Below is a small trained network, with its code and all its weights. Each question gives an input and a class and asks what happens when units are switched off, that is, made to give their printed mean instead of their output.

import numpy as np


def w(rows, s, z=0):
    codes = np.array(rows[::2]) - 128.0
    scale = np.full(codes.shape[1], s)
    scale[-1] = z or s
    return codes * scale


def norm(h):
    return h / np.sqrt((h * h).mean(-1, keepdims=True) + 1e-5)


def f(y):
    return np.maximum(y, 0)


def log_softmax(a):
    a = a - a.max(-1, keepdims=True)
    return a - np.log(np.exp(a).sum(-1, keepdims=True))


def net(x, mask):
    res = np.array(x, float).reshape(1, 7) / 4 @ E
    u = 0
    for l in range(2):
        y = f(norm(res) @ A[l][:, :-1].T + A[l][:, -1])
        res = res + np.where(mask[u : u + 11], y, B[l][:, -1]) @ B[l][:, :-1]
        u += 11
    return log_softmax(norm(res)[-1] @ U[:, :-1].T + U[:, -1])


A, B = {}, {}
E = w([
[46,132,78,120,103],'x0',
[61,135,218,114,189],'x1',
[120,66,156,112,87],'x2',
[127,125,128,128,127],'x3',
[108,86,101,252,180],'x4',
[126,128,126,128,127],'x5',
[137,82,72,74,201],'x6',
],0.004)
A[0] = w([
[254,124,196,138,170,68],'0.n0',
[64,141,99,113,110,57],'0.n1',
[151,151,144,181,54,111],'0.n2',
[116,192,91,185,181,185],'0.n3',
[124,204,123,116,191,88],'0.n4',
[120,140,90,144,126,55],'0.n5',
[133,145,163,156,95,41],'0.n6',
[120,70,162,88,87,150],'0.n7',
[104,197,164,170,81,4],'0.n8',
[139,246,93,113,150,159],'0.n9',
[106,14,152,150,72,13],'0.n10',
],0.0086,0.0031)
B[0] = w([
[1,85,80,120,65,234],'0.n0',
[52,90,121,160,87,171],'0.n1',
[152,190,90,164,122,212],'0.n2',
[151,77,190,112,79,254],'0.n3',
[144,102,160,113,133,193],'0.n4',
[110,130,137,112,126,146],'0.n5',
[80,184,100,219,123,156],'0.n6',
[188,153,163,132,122,208],'0.n7',
[163,175,152,182,125,182],'0.n8',
[169,88,169,107,85,224],'0.n9',
[176,102,204,119,104,183],'0.n10',
],0.0078,0.0037)
A[1] = w([
[186,168,136,179,98,195],'1.n0',
[82,151,197,134,139,250],'1.n1',
[97,135,90,125,75,120],'1.n2',
[95,71,94,103,133,172],'1.n3',
[154,69,130,119,86,100],'1.n4',
[208,133,61,164,77,91],'1.n5',
[106,159,212,143,188,123],'1.n6',
[176,134,92,98,219,96],'1.n7',
[137,74,136,221,159,19],'1.n8',
[159,62,77,56,255,52],'1.n9',
[122,97,103,192,150,99],'1.n10',
],0.0093,0.0022)
B[1] = w([
[128,102,112,119,137,232],'1.n0',
[142,69,59,137,154,254],'1.n1',
[84,80,121,109,147,194],'1.n2',
[107,147,133,182,91,210],'1.n3',
[130,139,169,182,172,231],'1.n4',
[102,116,135,116,220,220],'1.n5',
[143,158,81,127,171,203],'1.n6',
[104,139,86,175,83,138],'1.n7',
[178,186,154,2,81,206],'1.n8',
[157,188,117,204,94,173],'1.n9',
[96,146,90,59,98,175],'1.n10',
],0.0092,0.0049)
U = w([
[44,98,124,141,88,155],'0',
[144,212,119,225,94,141],'1',
[148,154,152,32,110,151],'2',
[142,113,137,145,147,200],'3',
[113,118,100,133,253,109],'4',
[179,105,211,150,132,82],'5',
[124,123,140,146,132,158],'6',
[81,216,162,124,174,1],'7',
],0.012,0.0076)

Each question gives the input, the list of numbers given to net, and the class t.
The units are the neurons (one row each of A and B). Each row of codes is followed by its name. A weight is (code - 128) times the scale printed after its matrix; where a second scale follows, it is the last column's (A, B and U).
mask holds one flag per neuron, layer by layer. A switched-off neuron (its flag False) gives its mean, the last column of its row in B, instead of its output. The means were averaged over made-up inputs and are rounded, as every weight is.
A unit's drop is (log p(t) with every unit on - log p(t) with that unit switched off) / (log p(t) with every unit on - log p(t) with every unit switched off).
The circuit of an input: a set's keep is (log p(t) with only the set's units on - log p(t) with every unit switched off) / (log p(t) with every unit on - log p(t) with every unit switched off). Starting from the 12 units with the biggest drops (on a tie, the unit counted first), units are removed one at a time, each time the one whose removal leaves the highest keep (on an exact tie, the one counted first), for as long as the keep stays at least 0.8.
units of the circuit, in order: the units of the circuit, biggest drop first
most important unit: the unit with the biggest drop
k most important neurons: the k neurons with the biggest drops, biggest first
k most important neurons of layer l: the k neurons of layer l with the biggest drops, biggest first
input [-7,8,6,4,-6,0,-4], class 4: 2 most important neurons of layer 0 : 0.n3, 0.n9
input [5,-8,8,3,2,0,0], class 4: units of the circuit, in order : 1.n5, 0.n0
input [5,-3,6,-4,-8,3,-8], class 1: units of the circuit, in order : 1.n8, 0.n2
input [-1,7,7,4,0,0,0], class 4: units of the circuit, in order : 1.n6, 0.n3
input [3,-7,-5,-2,6,-5,8], class 1: most important unit : 1.n9
input [6,7,6,-5,4,-7,7], class 1: units of the circuit, in order : 1.n9, 1.n3, 0.n0, 0.n3
input [6,2,3,-1,-2,-3,-8], class 1: units of the circuit, in order : 0.n8, 0.n2
input [-7,-8,4,1,-6,-3,4], class 4: 4 most important neurons : 1.n5, 0.n3, 1.n8, 1.n4
input [4,-8,-6,-5,-7,1,-2], class 4: 2 most important neurons of layer 1 : 1.n5, 1.n8
input [-2,4,-5,4,-8,-4,-8], class 1: 3 most important neurons : 0.n8, 1.n8, 0.n6
input [-2,-5,-3,3,6,-6,5], class 2: 2 most important neurons of layer 1 : 1.n8, 1.n10
input [4,5,-8,-6,4,3,-7], class 5: units of the circuit, in order : 0.n3, 0.n0
input [6,-1,-6,-4,-3,-1,8], class 1: 2 most important neurons : 1.n9, 0.n0
input [-4,8,7,-1,-7,-8,-4], class 4: most important neuron of layer 1 : 1.n1
input [-6,-8,5,-2,5,2,-7], class 4: 3 most important neurons of layer 0 : 0.n2, 0.n3, 0.n1
input [5,6,-1,7,8,-2,-6], class 2: 3 most important neurons : 1.n8, 0.n0, 1.n10
input [8,-2,-2,6,-7,5,8], class 0: 2 most important neurons : 0.n1, 1.n8
input [-4,-6,8,-3,-6,-4,3], class 5: 2 most important neurons : 1.n4, 1.n8
input [-8,-1,5,-2,-5,-8,-8], class 0: 2 most important neurons : 0.n0, 1.n2
input [0,-8,-2,-1,1,7,-6], class 4: most important unit : 1.n5
input [-6,-4,2,7,7,-2,8], class 1: 2 most important neurons : 1.n9, 1.n3
input [4,4,5,-7,-1,7,-1], class 3: 3 most important neurons of layer 0 : 0.n0, 0.n7, 0.n10
input [6,6,0,-5,2,0,8], class 1: units of the circuit, in order : 1.n9, 0.n0
input [-7,-6,7,-1,-3,6,-1], class 0: 2 most important neurons : 0.n0, 1.n2
input [-8,8,7,-6,3,-4,0], class 0: 3 most important neurons : 0.n0, 1.n5, 0.n8
input [2,-4,-1,-6,-5,6,6], class 1: 3 most important neurons : 1.n9, 0.n0, 0.n3
input [4,1,-3,-5,7,2,-2], class 2: 2 most important neurons : 1.n8, 0.n0
input [-6,7,5,-5,2,-3,-8], class 1: units of the circuit, in order : 1.n5, 0.n6, 1.n6, 0.n3
input [-7,2,-2,4,8,4,5], class 2: 2 most important neurons : 1.n8, 1.n10
input [-5,8,-1,5,-7,-7,-4], class 4: most important unit : 1.n1
